Below is a small trained network, with its code and all its weights. Each question gives an input and a target symbol and asks what happens when units are switched off, that is, made to give their printed mean instead of their output.

import numpy as np


def w(rows, s, z=0):
    codes = np.array(rows[::2]) - 128.0
    scale = np.full(codes.shape[1], s)
    scale[-1] = z or s
    return codes * scale


def norm(h):
    return h / np.sqrt((h * h).mean(-1, keepdims=True) + 1e-5)


def f(y):
    return y / 2 * (1 + np.tanh(0.7978845608 * (y + 0.044715 * y**3)))


def softmax(a):
    e = np.exp(a - a.max(-1, keepdims=True))
    return e / e.sum(-1, keepdims=True)


def log_softmax(a):
    a = a - a.max(-1, keepdims=True)
    return a - np.log(np.exp(a).sum(-1, keepdims=True))


def net(x, mask):
    ids = ['αβγεζηθλμξπσφψω'.index(c) for c in x.split()]
    T = len(ids)
    res = E[ids] + P[:T]
    q, k, v = (norm(res) @ M[0].T for M in (Q, K, V))
    z = softmax(np.where(np.tri(T) > 0, q @ k.T / 4**0.5, -1e9)) @ v
    res = res + np.where(mask[0], z, O[0][:, -1]) @ O[0][:, :-1]
    y = f(norm(res) @ A[0][:, :-1].T + A[0][:, -1])
    res = res + np.where(mask[1:17], y, B[0][:, -1]) @ B[0][:, :-1]
    return log_softmax(norm(res)[-1] @ U[:, :-1].T + U[:, -1])


Q, K, V, O, A, B = {}, {}, {}, {}, {}, {}
E = w([
[100,130,118],'α',
[132,147,160],'β',
[61,129,139],'γ',
[197,176,21],'ε',
[131,144,160],'ζ',
[132,144,160],'η',
[138,157,159],'θ',
[92,124,156],'λ',
[132,146,160],'μ',
[134,151,159],'ξ',
[189,140,194],'π',
[133,152,87],'σ',
[176,116,104],'φ',
[181,105,2],'ψ',
[83,148,57],'ω',
],0.0049)
P = w([
[63,2,40],'0',
[142,209,68],'1',
[153,226,72],'2',
[155,230,77],'3',
[165,234,80],'4',
[166,240,83],'5',
[166,241,86],'6',
[171,242,98],'7',
[173,251,94],'8',
],0.00086)
Q[0] = w([
[233,203,235],'h0',
[148,56,1],'h0',
[27,83,34],'h0',
[107,26,44],'h0',
],0.0072)
K[0] = w([
[145,2,140],'h0',
[176,213,84],'h0',
[87,234,104],'h0',
[170,238,113],'h0',
],0.0068)
V[0] = w([
[112,170,172],'h0',
[192,136,151],'h0',
[139,253,86],'h0',
[99,197,149],'h0',
],0.003)
O[0] = w([
[163,24,144,170],'h0',
[51,69,179,46],'h0',
[33,2,17,254],'h0',
[163,13,94,222],'h0',
],0.0021,0.00076)
A[0] = w([
[112,103,64,160],'n0',
[39,92,107,25],'n1',
[138,117,124,194],'n2',
[140,119,124,171],'n3',
[109,197,100,181],'n4',
[149,203,94,221],'n5',
[124,116,148,117],'n6',
[24,87,153,61],'n7',
[143,187,134,13],'n8',
[103,134,35,248],'n9',
[130,106,80,172],'n10',
[101,3,157,2],'n11',
[84,111,156,105],'n12',
[85,144,145,122],'n13',
[127,112,99,116],'n14',
[128,128,128,128],'n15',
],0.0047,0.0009)
B[0] = w([
[92,140,239,181],'n0',
[164,254,133,143],'n1',
[131,129,131,140],'n2',
[132,133,133,136],'n3',
[135,23,107,200],'n4',
[91,10,83,225],'n5',
[119,133,131,115],'n6',
[236,185,75,128],'n7',
[86,109,73,144],'n8',
[140,94,246,251],'n9',
[113,119,232,162],'n10',
[90,90,63,86],'n11',
[170,140,103,113],'n12',
[153,90,100,134],'n13',
[133,146,169,134],'n14',
[128,128,128,128],'n15',
],0.0024,0.002)
U = w([
[200,11,161,127],'α',
[152,137,159,83],'β',
[10,124,73,205],'γ',
[193,115,185,103],'ε',
[156,139,166,88],'ζ',
[55,229,122,117],'η',
[147,126,150,67],'θ',
[104,79,94,103],'λ',
[175,211,63,152],'μ',
[160,108,56,162],'ξ',
[159,117,110,38],'π',
[156,72,58,182],'σ',
[54,131,252,208],'φ',
[149,137,140,4],'ψ',
[75,40,145,185],'ω',
],0.011,0.002)

Each question gives the input, a string of symbols that net reads in full, and the target symbol t.
The units are the heads (4 rows each of Q, K, V and O) and the neurons (one row each of A and B). Each row of codes is followed by its name. A weight is (code - 128) times the scale printed after its matrix; where a second scale follows, it is the last column's (O, A, B and U).
mask holds one flag per unit, heads first, then neurons. A switched-off unit (its flag False) gives its mean, the last column of its rows in O or B, instead of its output. The means were averaged over made-up inputs and are rounded, as every weight is.
A unit's drop is (log p(t) with every unit on - log p(t) with that unit switched off) / (log p(t) with every unit on - log p(t) with every unit switched off).
The circuit of an input: a set's keep is (log p(t) with only the set's units on - log p(t) with every unit switched off) / (log p(t) with every unit on - log p(t) with every unit switched off). Starting from the 12 units with the biggest drops (on a tie, the unit counted first), units are removed one at a time, each time the one whose removal leaves the highest keep (on an exact tie, the one counted first), for as long as the keep stays at least 0.8.
circuit, biggest first: the units of the circuit, biggest drop first
unit that matters most: the unit with the biggest drop
top k neurons: the k neurons with the biggest drops, biggest first
drop when u is switched off: that unit's drop, to one decimal
input φ φ α η α, target φ: circuit, biggest first	[n9; n1]
input α γ ε ω φ α β ε ζ, target μ: top 4 neurons	[n9; n0; n10; n8]
input ξ σ π φ σ ξ λ η, target α: circuit, biggest first	[n1; n0; h0; n9]
input α θ λ α α π ξ, target μ: circuit, biggest first	[n9; n0]
input ξ ω ζ μ α μ η, target α: circuit, biggest first	[n1; h0; n0; n9]
input ξ α θ α ω π θ, target α: unit that matters most	n1
input ξ η ζ, target α: circuit, biggest first	[n1; n0; n9]
input φ λ β, target η: top 3 neurons	[n9; n0; n10]
input ξ ψ ω ξ ξ, target α: top 4 neurons	[n1; n0; n7; n5]
input ψ ξ μ, target γ: top 2 neurons	[n9; n5]
input ψ ω γ ε ξ, target γ: top 3 neurons	[n9; n7; n5]
input φ α α π η η, target η: top 4 neurons	[n9; n0; n10; n8]
input ψ θ ω β γ ψ ζ, target γ: top 2 neurons	[n9; n7]
input φ η α ε σ ω ξ, target η: top neuron	[n9]
input α ζ ω ψ ψ γ η ζ θ, target μ: top 3 neurons	[n9; n0; n10]
input ξ α ε η α ω γ, target η: top 3 neurons	[n1; n7; n5]
input ξ σ β, target α: top 3 neurons	[n1; n0; n7]
input ω μ γ σ α ε β λ, target μ: drop when n7 is switched off	0.4
input ξ α α β α ξ ξ, target α: drop when n1 is switched off	1.0
input α λ η, target μ: drop when h0 is switched off	1.0
